Below are the code and all the weights of a small trained network. Each question names an input and a target symbol and asks about switching units off, where a switched-off unit gives its printed mean instead of its output.

import numpy as np


def w(rows, s, z=0):
    codes = np.array(rows[::2]) - 128.0
    scale = np.full(codes.shape[1], s)
    scale[-1] = z or s
    return codes * scale


def softmax(a):
    e = np.exp(a - a.max(-1, keepdims=True))
    return e / e.sum(-1, keepdims=True)


def log_softmax(a):
    a = a - a.max(-1, keepdims=True)
    return a - np.log(np.exp(a).sum(-1, keepdims=True))


def net(x, mask):
    ids = ['ΔΠαγεμξστψω'.index(c) for c in x.split()]
    T = len(ids)
    res = E[ids] + P[:T]
    u = 0
    for l in range(3):
        r = res
        for j in range(2):
            rows = slice(4 * j, 4 * j + 4)
            q, k, v = (r @ M[l][rows].T for M in (Q, K, V))
            z = softmax(np.where(np.tri(T) > 0, q @ k.T / 4**0.5, -1e9)) @ v
            o = O[l][rows]
            res = res + np.where(mask[u + j], z, o[:, -1]) @ o[:, :-1]
        u += 2
    return log_softmax(res[-1] @ U[:, :-1].T + U[:, -1])


Q, K, V, O = {}, {}, {}, {}
E = w([
[116,25,153],'Δ',
[151,104,125],'Π',
[150,135,131],'α',
[104,125,131],'γ',
[146,163,120],'ε',
[110,172,110],'μ',
[147,132,114],'ξ',
[72,112,114],'σ',
[202,90,107],'τ',
[220,62,210],'ψ',
[164,24,247],'ω',
],0.016)
P = w([
[79,66,153],'0',
[91,130,189],'1',
[109,48,80],'2',
[100,157,222],'3',
[140,69,66],'4',
[102,197,227],'5',
[125,73,51],'6',
[113,254,223],'7',
[103,47,55],'8',
[153,222,247],'9',
[83,82,32],'10',
[148,206,243],'11',
[118,104,18],'12',
],0.0086)
Q[0] = w([
[106,163,205],'0.h1',
[177,93,248],'0.h1',
[170,210,107],'0.h1',
[84,84,118],'0.h1',
[116,133,127],'0.h2',
[169,107,5],'0.h2',
[168,103,112],'0.h2',
[188,204,120],'0.h2',
],0.012)
K[0] = w([
[42,179,127],'0.h1',
[83,178,215],'0.h1',
[132,198,110],'0.h1',
[129,71,117],'0.h1',
[113,135,112],'0.h2',
[167,126,2],'0.h2',
[189,110,170],'0.h2',
[82,97,155],'0.h2',
],0.013)
V[0] = w([
[119,167,93],'0.h1',
[124,122,133],'0.h1',
[57,128,115],'0.h1',
[229,178,111],'0.h1',
[160,224,160],'0.h2',
[109,135,157],'0.h2',
[86,109,162],'0.h2',
[38,166,254],'0.h2',
],0.009)
O[0] = w([
[172,120,141,33],'0.h1',
[128,138,126,139],'0.h1',
[194,201,125,72],'0.h1',
[80,1,152,102],'0.h1',
[141,163,136,4],'0.h2',
[145,158,115,121],'0.h2',
[147,152,109,154],'0.h2',
[207,211,85,80],'0.h2',
],0.0083,0.0031)
Q[1] = w([
[179,144,104],'1.h1',
[111,135,160],'1.h1',
[115,152,247],'1.h1',
[119,160,70],'1.h1',
[90,108,63],'1.h2',
[112,71,170],'1.h2',
[154,228,202],'1.h2',
[138,140,231],'1.h2',
],0.011)
K[1] = w([
[191,121,70],'1.h1',
[109,143,108],'1.h1',
[44,231,114],'1.h1',
[198,54,2],'1.h1',
[64,58,145],'1.h2',
[170,66,157],'1.h2',
[136,119,174],'1.h2',
[210,98,208],'1.h2',
],0.0087)
V[1] = w([
[195,79,112],'1.h1',
[121,85,2],'1.h1',
[197,79,5],'1.h1',
[173,120,55],'1.h1',
[70,130,178],'1.h2',
[85,145,154],'1.h2',
[168,56,153],'1.h2',
[174,153,117],'1.h2',
],0.0096)
O[1] = w([
[152,68,75,174],'1.h1',
[210,180,34,132],'1.h1',
[182,91,1,140],'1.h1',
[137,95,57,113],'1.h1',
[186,149,102,147],'1.h2',
[172,126,116,112],'1.h2',
[86,203,107,255],'1.h2',
[86,150,131,77],'1.h2',
],0.0094,0.0041)
Q[2] = w([
[106,1,121],'2.h1',
[109,66,172],'2.h1',
[104,91,155],'2.h1',
[153,131,149],'2.h1',
[57,166,135],'2.h2',
[204,228,219],'2.h2',
[108,79,112],'2.h2',
[41,176,117],'2.h2',
],0.009)
K[2] = w([
[130,54,183],'2.h1',
[230,140,104],'2.h1',
[190,125,132],'2.h1',
[93,60,82],'2.h1',
[97,62,125],'2.h2',
[237,175,173],'2.h2',
[91,156,147],'2.h2',
[80,2,128],'2.h2',
],0.0081)
V[2] = w([
[117,182,101],'2.h1',
[108,122,113],'2.h1',
[142,119,140],'2.h1',
[42,97,61],'2.h1',
[213,100,117],'2.h2',
[254,66,143],'2.h2',
[145,101,156],'2.h2',
[131,150,87],'2.h2',
],0.017)
O[2] = w([
[195,101,48,46],'2.h1',
[103,143,122,154],'2.h1',
[151,111,120,135],'2.h1',
[103,147,10,251],'2.h1',
[65,170,138,183],'2.h2',
[24,207,97,220],'2.h2',
[110,151,88,154],'2.h2',
[172,100,196,127],'2.h2',
],0.012,0.0028)
U = w([
[190,128,167,42],'Δ',
[199,145,128,95],'Π',
[133,146,139,145],'α',
[242,171,98,173],'γ',
[148,126,68,118],'ε',
[73,73,192,255],'μ',
[86,205,118,84],'ξ',
[102,171,133,13],'σ',
[244,87,2,160],'τ',
[85,85,200,130],'ψ',
[84,50,34,152],'ω',
],0.0094,0.0036)

Each question gives the input, a string of symbols that net reads in full, and the target symbol t.
The units are the heads (4 rows each of Q, K, V and O). Each row of codes is followed by its name. A weight is (code - 128) times the scale printed after its matrix; where a second scale follows, it is the last column's (O and U).
mask holds one flag per head, layer by layer. A switched-off head (its flag False) gives its mean, the last column of its rows in O, instead of its output. The means were averaged over made-up inputs and are rounded, as every weight is.
A unit's drop is (log p(t) with every unit on - log p(t) with that unit switched off) / (log p(t) with every unit on - log p(t) with every unit switched off).
The circuit of an input: a set's keep is (log p(t) with only the set's units on - log p(t) with every unit switched off) / (log p(t) with every unit on - log p(t) with every unit switched off). Starting from all 6 units, units are removed one at a time, each time the one whose removal leaves the highest keep (on an exact tie, the one counted first), for as long as the keep stays at least 0.8.
circuit, biggest first: the units of the circuit, biggest drop first
unit that matters most: the unit with the biggest drop
heads that matter: for each layer, one digit per head in row order, 1 if its drop is at least 0.15 and else 0, layers parted by /
input τ τ ξ τ, target ξ: circuit, biggest first	2.h2
input γ τ σ γ Δ ε σ γ ψ σ τ, target μ: circuit, biggest first	0.h2; 2.h1
input τ σ ξ Δ ξ σ τ σ, target γ: circuit, biggest first	0.h2; 0.h1; 2.h1
input σ τ τ τ τ Π τ σ Π Δ τ ξ ε, target ω: circuit, biggest first	0.h2; 1.h1
input σ ε ε μ σ ξ α, target τ: heads that matter	00 / 10 / 10
input τ α ξ Δ σ σ γ τ Δ ω, target ξ: heads that matter	00 / 00 / 00
input μ ξ Δ γ μ σ τ γ, target γ: circuit, biggest first	0.h2; 2.h1
input γ τ Δ ξ τ γ ω ω σ Δ σ σ γ, target τ: heads that matter	01 / 00 / 01
input τ ξ τ σ ε, target ω: heads that matter	11 / 00 / 10
input σ μ γ, target τ: heads that matter	01 / 10 / 10
input ξ ξ ε μ μ Π ε ω τ γ, target γ: heads that matter	01 / 10 / 00
input γ τ σ ω σ γ ψ σ σ ε, target γ: heads that matter	01 / 10 / 10
input γ τ τ ψ γ, target μ: heads that matter	00 / 00 / 11
input τ τ ε τ σ τ τ Δ, target ξ: circuit, biggest first	1.h1; 2.h2
input ξ α ξ ψ α, target μ: circuit, biggest first	2.h1; 1.h1
input α ω σ ψ σ ψ τ, target μ: heads that matter	00 / 00 / 10
input ξ ε τ ω μ γ γ γ α Π, target γ: heads that matter	01 / 10 / 10
input τ τ τ ψ α, target μ: unit that matters most	1.h1
input τ τ τ γ, target ξ: heads that matter	00 / 10 / 01
input τ ψ ξ ψ Δ, target μ: circuit, biggest first	2.h1
input ψ ψ γ, target μ: heads that matter	00 / 10 / 10
input Δ τ γ τ ε ε τ ξ τ ε ξ ψ σ, target μ: heads that matter	00 / 10 / 10
input γ α σ Δ σ ψ ξ, target μ: circuit, biggest first	1.h2; 2.h1; 0.h2; 0.h1
input ε ξ τ, target ω: circuit, biggest first	0.h2; 2.h1
input τ σ σ μ, target γ: circuit, biggest first	0.h2; 2.h1; 0.h1
input μ Π Π σ τ σ ξ τ ξ τ, target ξ: circuit, biggest first	2.h2; 0.h1
